Input: [109 111 157 135 135 120 123]
Output: 135, 157

Input: [139 127 123 121 155 139 113]
Output: 121, 155

Input: [142 126 151 110 122]
Output: 151, 151

Input: [124 104 155 133 136 106 108]
Output: 133, 155

Input:
[[139 135 108 120 149]
 [137 146 109 132 151]
 [112 147 129 157 104]]
Output: 109, 157

Input: [118 108 157 122 109 141 137]
Output: 122, 157

Input:
[[135 125 127 126 114]
 [149 120 123 122 128]
 [125 133 123 129 138]]
Output: 123, 149

Input:
[[131 126 128 132 126 126 129]
 [127 127 139 136 120 135 116]
 [120 106 143 142 114 119 116]]
Output: 136, 143
---
[[116 127 101 115 118 108 102 151 112 137 119 121 112 142 138 108]
 [140 137 101 137 107 111 147 144 131 112 155 145 138 157 125 154]
 [156 105 124 119 128 140 113 141 107 129 140 111 110 118 115 102]
 [108 117 153 141 155 152  99 106 144 110 113 100 115 100 148 126]
 [139 130 107 115 102 117 130 156 157 112 106 101 154 138 142 115]
 [141 121 131 142 132 112 104 112 139 113 123 127 136 102 144 141]
 [131 133 147 130 155 117 145 108 131 140 152 102 118 137 150 114]
 [126 109 131 100 109 143 121 132 107 101 155 135 120 104 156 150]
 [121 135 113 149 144 115 139 146 139 137 124 101 103 143 156 121]] gives 116

[[119 125 109 127 120 121 109]
 [149 116 131 117 133 144 146]
 [130 136 121 114 135 117 125]
 [122 144 122 125 109 116 142]
 [142 140 120 123 145 107 108]
 [134 119 129 141 113 135 123]
 [111 134 118 111 129 137 131]
 [134 140 122 115 124 139 144]
 [125 118 120 147 143 113 117]
 [136 129 119 136 145 112 107]] gives 119

[[135 117 137 115 122 139]
 [125 146 140 105 136 114]
 [151 119 153 144 154 118]
 [101 123 143  98 117 108]
 [111 124 119 154 122 138]
 [152 147 152 142 126 107]
 [ 99  98 143 136 124 107]
 [119  98 144 145 104 131]
 [157 146 107 137 152 158]
 [123 148 156 127 121 104]] gives 135

[[125 126 123 120 139 128 132 114 127 126 125 121 117 131 136]
 [124 119 124 131 112 130 123 115 121 137 132 117 119 131 119]
 [128 124 139 126 126 136 118 116 126 127 135 132 119 136 134]
 [122 130 120 134 141 129 132 140 128 120 127 118 125 134 140]
 [135 125 135 124 122 128 127 122 129 133 126 124 125 135 113]
 [143 131 127 126 119 126 121 125 135 130 132 120 132 131 117]
 [126 124 116 127 122 129 134 126 124 124 127 119 120 125 129]
 [113 134 134 138 127 131 129 152 141 119 123 135 144 138 119]] gives 125

[[110 134 114 109 120 141 130 116 146 146 148 133 145 119 127 130]
 [142 135 132 144 142 130 111 144 125 138 131 115 130 119 115 132]
 [128 130 128 125 110 107 115 111 105 104 105 116 104 115 124 141]
 [125 137 121 121 132 123 111 126 120 127 124 115 122 108 115 137]
 [121 130 126 126 151 150 129 147 148 152 152 133 151 130 126 117]
 [113 125 120 145 133 132 128 140 127 125 124 130 126 126 131 133]
 [151 118 143 126 125 126 132 133 126 128 126 132 126 146 133 119]] gives 110

[[147 115 137 149 137 108 152 124 121 123]
 [123 104 118 147 119 143 118 148 122 121]
 [124 127 128 130 126 122 127 118 137 134]
 [117 144 132 112 130 123 126 125 135 142]
 [118 122 115 127 114 148 106 130 134 121]] gives 147
---
[[135 138 148 135 138 125]
 [137 141 114 150 129 145]]
150

[[123 124 122 111 122]
 [130 128 134 136 111]
 [141 155 118 123 137]]
118

[[139 130 132 122 131 128 123]
 [144 125 138 117 134 129 119]
 [134 120 157 129 133 107 122]]
133

[143 133 114 148 151 128 127]
151

[114 134 157 127]
134

[[142 127 110 141]
 [115 122 120 119]
 [ 99 113 145 118]]
113

[[136 111 122 103 108]
 [120 150 145 130 153]
 [139 117 128  99 124]]
128

[129 102 131 123 146 103 100]
146

[123 116 144 154 120 116]
154
---
[122, 129, 150, 129, 127, 130, 121] >> 127
[158, 119, 124, 130, 118] >> 118
[144, 117, 153, 140, 127] >> 127
[99, 117, 115, 151, 141] >> 141
[127, 130, 123, 128, 105, 125, 129] >> 105
[[131, 131, 131, 129, 127, 127, 120], [132, 133, 136, 132, 124, 128, 116], [138, 139, 133, 127, 125, 122, 101]] >> 127
[[128, 153, 125, 135], [128, 124, 119, 132], [128, 128, 124, 127]] >> 128
---
[[127 122 146 130]
 [123 124 155 133]]	155

[[125 105 137 130 131 138]
 [130 123 127 127 126 127]]	126

[[124 127 134 132]
 [106 127 134 115]]	134

[[127 144 134 135 138 130 151]
 [118 139 150 119 120 120 127]]	120

[[125 137 126  99 127]
 [154 137 135 139 123]]	139

[[132 130 133 131 135 130]
 [126 121 137 106 125 132]]	125

[[140 129 157 127 118 107]
 [125 131 104 134 135 136]]	135

[[121 108 155 123 135]
 [105 133 135 140 118]]	140

[[ 98 115 123 119 125]
 [156  99 100 117 138]]	117
---
107  142  124  120  150  143 ans = 120

115  144  108  148  107  117
118  135  150  106  135  142
ans = 106

130  120  150  141  128  115 ans = 141

152  122  120  138
141  130  106  125
113  133  122  116
ans = 133

152  141  137  121  129  119  130 ans = 129

154  109  153  113  105  118 ans = 113
---
[[116 139 110 156 113 109]
 [149 128 107 154 118 103]
 [119 116 114 108 131 156]] Out: 131

[152 139 127 122] Out: 127

[157 150 120 151] Out: 120

[137 132 152 137 137] Out: 137

[[124 129 128 118 131 127 130]
 [107 130 132 133 120 110 104]
 [123 135 129 127 129 132 131]] Out: 132

[[129 129 130 131 124]
 [133 123 129 153 124]] Out: 153

[105 127 111 143 119] Out: 143

[109 131 149 123 114] Out: 123

[[151 133 100 127 139]
 [108 108 114 137 109]
 [141 155 117 118 100]] Out: 118

[107 126 141 127 126 153] Out: 126
